Below is a small trained network, with its code and all its weights. Each question gives an input and a target symbol and asks what happens when units are switched off, that is, made to give their printed mean instead of their output.

import numpy as np


def w(rows, s, z=0):
    codes = np.array(rows[::2]) - 128.0
    scale = np.full(codes.shape[1], s)
    scale[-1] = z or s
    return codes * scale


def f(y):
    return np.maximum(y, 0)


def softmax(a):
    e = np.exp(a - a.max(-1, keepdims=True))
    return e / e.sum(-1, keepdims=True)


def log_softmax(a):
    a = a - a.max(-1, keepdims=True)
    return a - np.log(np.exp(a).sum(-1, keepdims=True))


def net(x, mask):
    ids = ['αβδεζηθλξπστφψω'.index(c) for c in x.split()]
    T = len(ids)
    res = E[ids] + P[:T]
    r = res
    for j in range(2):
        rows = slice(4 * j, 4 * j + 4)
        q, k, v = (r @ M[0][rows].T for M in (Q, K, V))
        z = softmax(np.where(np.tri(T) > 0, q @ k.T / 4**0.5, -1e9)) @ v
        o = O[0][rows]
        res = res + np.where(mask[j], z, o[:, -1]) @ o[:, :-1]
    y = f(res @ A[0][:, :-1].T + A[0][:, -1])
    res = res + np.where(mask[2:10], y, B[0][:, -1]) @ B[0][:, :-1]
    return log_softmax(res[-1] @ U[:, :-1].T + U[:, -1])


Q, K, V, O, A, B = {}, {}, {}, {}, {}, {}
E = w([
[73,123,173,150,151,76,166,86,96],'α',
[110,115,44,84,143,34,102,108,48],'β',
[117,221,122,149,85,175,169,130,98],'δ',
[215,101,98,194,124,134,151,129,34],'ε',
[74,152,81,94,75,154,94,99,192],'ζ',
[124,175,159,77,79,97,154,179,148],'η',
[163,87,70,150,13,171,138,184,163],'θ',
[144,135,145,189,129,180,159,97,199],'λ',
[213,81,158,162,61,124,199,152,159],'ξ',
[134,83,116,131,156,111,125,2,118],'π',
[116,188,99,75,169,133,82,82,109],'σ',
[68,33,143,204,134,119,70,198,200],'τ',
[86,115,180,202,147,193,61,135,115],'φ',
[175,184,86,97,157,107,196,66,137],'ψ',
[129,114,120,175,212,149,78,151,132],'ω',
],0.017)
P = w([
[43,59,22,75,179,139,217,120,93],'0',
[169,150,71,239,39,95,56,107,200],'1',
[123,157,145,93,184,134,112,148,148],'2',
[172,149,76,239,35,94,52,108,192],'3',
[133,169,164,94,184,138,108,149,145],'4',
[167,164,77,242,32,90,45,110,195],'5',
[150,178,167,80,175,144,94,156,155],'6',
[172,155,79,251,30,93,50,109,195],'7',
[162,186,177,73,172,148,88,150,159],'8',
],0.012)
Q[0] = w([
[173,135,142,129,168,148,74,159,86],'h1',
[66,196,104,246,82,102,100,75,109],'h1',
[64,64,145,116,75,105,100,116,106],'h1',
[66,175,181,109,133,166,125,140,104],'h1',
[163,124,138,195,168,111,91,51,88],'h2',
[175,145,168,251,73,51,129,134,195],'h2',
[140,239,118,125,85,159,144,63,180],'h2',
[93,124,51,145,55,60,103,81,139],'h2',
],0.013)
K[0] = w([
[167,140,135,128,161,154,89,154,103],'h1',
[35,131,65,205,128,207,173,73,82],'h1',
[62,90,138,125,86,71,120,132,106],'h1',
[110,195,203,127,126,127,110,139,109],'h1',
[132,66,127,151,194,136,134,38,57],'h2',
[104,37,127,146,126,194,222,152,136],'h2',
[128,171,126,61,92,204,184,69,147],'h2',
[48,62,2,65,84,110,147,97,112],'h2',
],0.013)
V[0] = w([
[110,176,85,97,122,40,107,137,151],'h1',
[116,90,149,109,162,184,169,119,42],'h1',
[207,148,55,207,248,114,120,172,140],'h1',
[104,141,80,86,171,211,115,63,249],'h1',
[56,85,106,60,144,77,28,108,88],'h2',
[105,232,100,110,78,140,171,224,122],'h2',
[148,202,133,124,203,52,188,35,159],'h2',
[126,246,91,154,143,167,2,56,72],'h2',
],0.0098)
O[0] = w([
[134,42,126,97,182,129,182,109,143,126],'h1',
[95,244,153,176,125,193,108,135,101,185],'h1',
[86,54,103,31,41,234,172,254,77,195],'h1',
[110,6,164,201,183,118,87,218,7,253],'h1',
[118,59,90,89,89,137,105,33,134,161],'h2',
[91,174,35,126,133,70,161,205,182,153],'h2',
[183,134,78,172,245,203,156,107,81,166],'h2',
[46,130,69,186,131,144,133,45,43,82],'h2',
],0.0091,0.0066)
A[0] = w([
[186,87,58,156,139,102,132,87,57,49],'n1',
[218,142,195,95,100,133,102,126,169,48],'n2',
[140,168,110,36,185,100,234,120,87,95],'n3',
[103,157,157,122,227,125,223,144,82,140],'n4',
[1,116,133,52,183,131,79,131,156,90],'n5',
[146,184,140,138,138,46,75,163,173,1],'n6',
[184,164,125,161,58,132,118,158,138,154],'n7',
[39,145,157,46,204,157,159,133,93,15],'n8',
],0.0099,0.01)
B[0] = w([
[146,148,108,160,80,148,143,165,194,207],'n1',
[160,201,66,161,103,153,117,156,94,192],'n2',
[141,115,120,190,44,104,108,138,39,187],'n3',
[103,146,171,47,112,167,125,91,180,234],'n4',
[153,156,151,243,177,139,165,106,132,179],'n5',
[166,101,158,138,108,166,227,94,97,194],'n6',
[92,107,113,75,191,82,122,69,107,247],'n7',
[202,145,89,106,152,6,46,119,141,178],'n8',
],0.012,0.013)
U = w([
[188,192,135,180,207,95,58,109,184,54],'α',
[129,74,149,119,121,173,141,56,178,138],'β',
[48,122,107,195,246,113,224,110,124,193],'δ',
[47,225,124,147,122,111,105,188,175,179],'ε',
[145,161,219,216,102,60,83,201,226,178],'ζ',
[114,83,105,91,169,65,160,173,183,237],'η',
[131,110,228,174,78,105,198,98,95,121],'θ',
[160,95,163,139,231,70,85,170,33,168],'λ',
[182,177,148,166,160,135,153,193,107,32],'ξ',
[141,176,239,234,94,176,104,121,54,3],'π',
[98,117,78,213,77,153,149,152,88,23],'σ',
[197,144,183,116,53,105,33,166,125,71],'τ',
[115,111,248,118,147,39,73,42,132,205],'φ',
[104,132,149,124,193,209,154,200,176,205],'ψ',
[70,68,128,120,103,190,170,129,3,113],'ω',
],0.0049,0.0048)

Each question gives the input, a string of symbols that net reads in full, and the target symbol t.
The units are the heads (4 rows each of Q, K, V and O) and the neurons (one row each of A and B). Each row of codes is followed by its name. A weight is (code - 128) times the scale printed after its matrix; where a second scale follows, it is the last column's (O, A, B and U).
mask holds one flag per unit, heads first, then neurons. A switched-off unit (its flag False) gives its mean, the last column of its rows in O or B, instead of its output. The means were averaged over made-up inputs and are rounded, as every weight is.
A unit's drop is (log p(t) with every unit on - log p(t) with that unit switched off) / (log p(t) with every unit on - log p(t) with every unit switched off).
The circuit of an input: a set's keep is (log p(t) with only the set's units on - log p(t) with every unit switched off) / (log p(t) with every unit on - log p(t) with every unit switched off). Starting from all 10 units, units are removed one at a time, each time the one whose removal leaves the highest keep (on an exact tie, the one counted first), for as long as the keep stays at least 0.8.
circuit, biggest first: the units of the circuit, biggest drop first
unit that matters most: the unit with the biggest drop
top k neurons: the k neurons with the biggest drops, biggest first
heads that matter: for each layer, one digit per head in row order, 1 if its drop is at least 0.15 and else 0, layers parted by /
input ψ δ θ τ δ α λ β, target ψ: heads that matter => 11
input θ β θ ω φ π, target θ: unit that matters most => n6
input η ξ ε λ α β, target η: circuit, biggest first => (h2 h1)
input λ η ζ ε, target λ: heads that matter => 11
input φ ζ ε ψ ψ ζ β δ, target φ: circuit, biggest first => (n7 h2 h1)
input δ η τ τ β α π, target β: circuit, biggest first => (h2 n1 h1)
input λ β θ τ ψ π, target λ: circuit, biggest first => (h2 h1 n4)
input ξ δ σ α ψ η σ δ, target ξ: circuit, biggest first => (h2 n2 n6)
input ζ π δ λ δ ξ, target ζ: circuit, biggest first => (h1 n1)
input θ δ ω, target λ: circuit, biggest first => (n8 h1 n1)
input α ε α δ, target α: circuit, biggest first => (h1 h2)
input ε ζ τ α τ δ ξ, target ξ: circuit, biggest first => (n2 h2 n6)
input π λ η λ, target π: circuit, biggest first => (h2 h1)
input ω η τ λ ω λ, target ω: heads that matter => 10
input δ σ τ σ φ σ ε δ, target δ: unit that matters most => h2
input λ τ λ η, target λ: heads that matter => 10
input θ α ψ λ ω, target λ: heads that matter => 11
input τ ψ ψ ζ δ, target ε: circuit, biggest first => (h2 n4)
input ω η α, target φ: circuit, biggest first => (n4 n2 n8)
input τ α π ζ π τ, target τ: heads that matter => 01
input ω σ ω τ, target ω: circuit, biggest first => (h1 h2)
input ξ β δ ω ξ ω λ θ, target ξ: circuit, biggest first => (h2 n2 n6)
input τ τ ψ, target τ: top 4 neurons => (n3 n8 n4 n1)
input ξ ζ η π ψ α, target ξ: heads that matter => 01
input δ β τ α β θ σ λ λ, target ψ: heads that matter => 01
input π δ φ ψ λ ζ δ τ, target π: heads that matter => 11
input λ δ δ ε δ φ η σ τ, target ζ: heads that matter => 01
input α β τ π ψ, target τ: heads that matter => 11
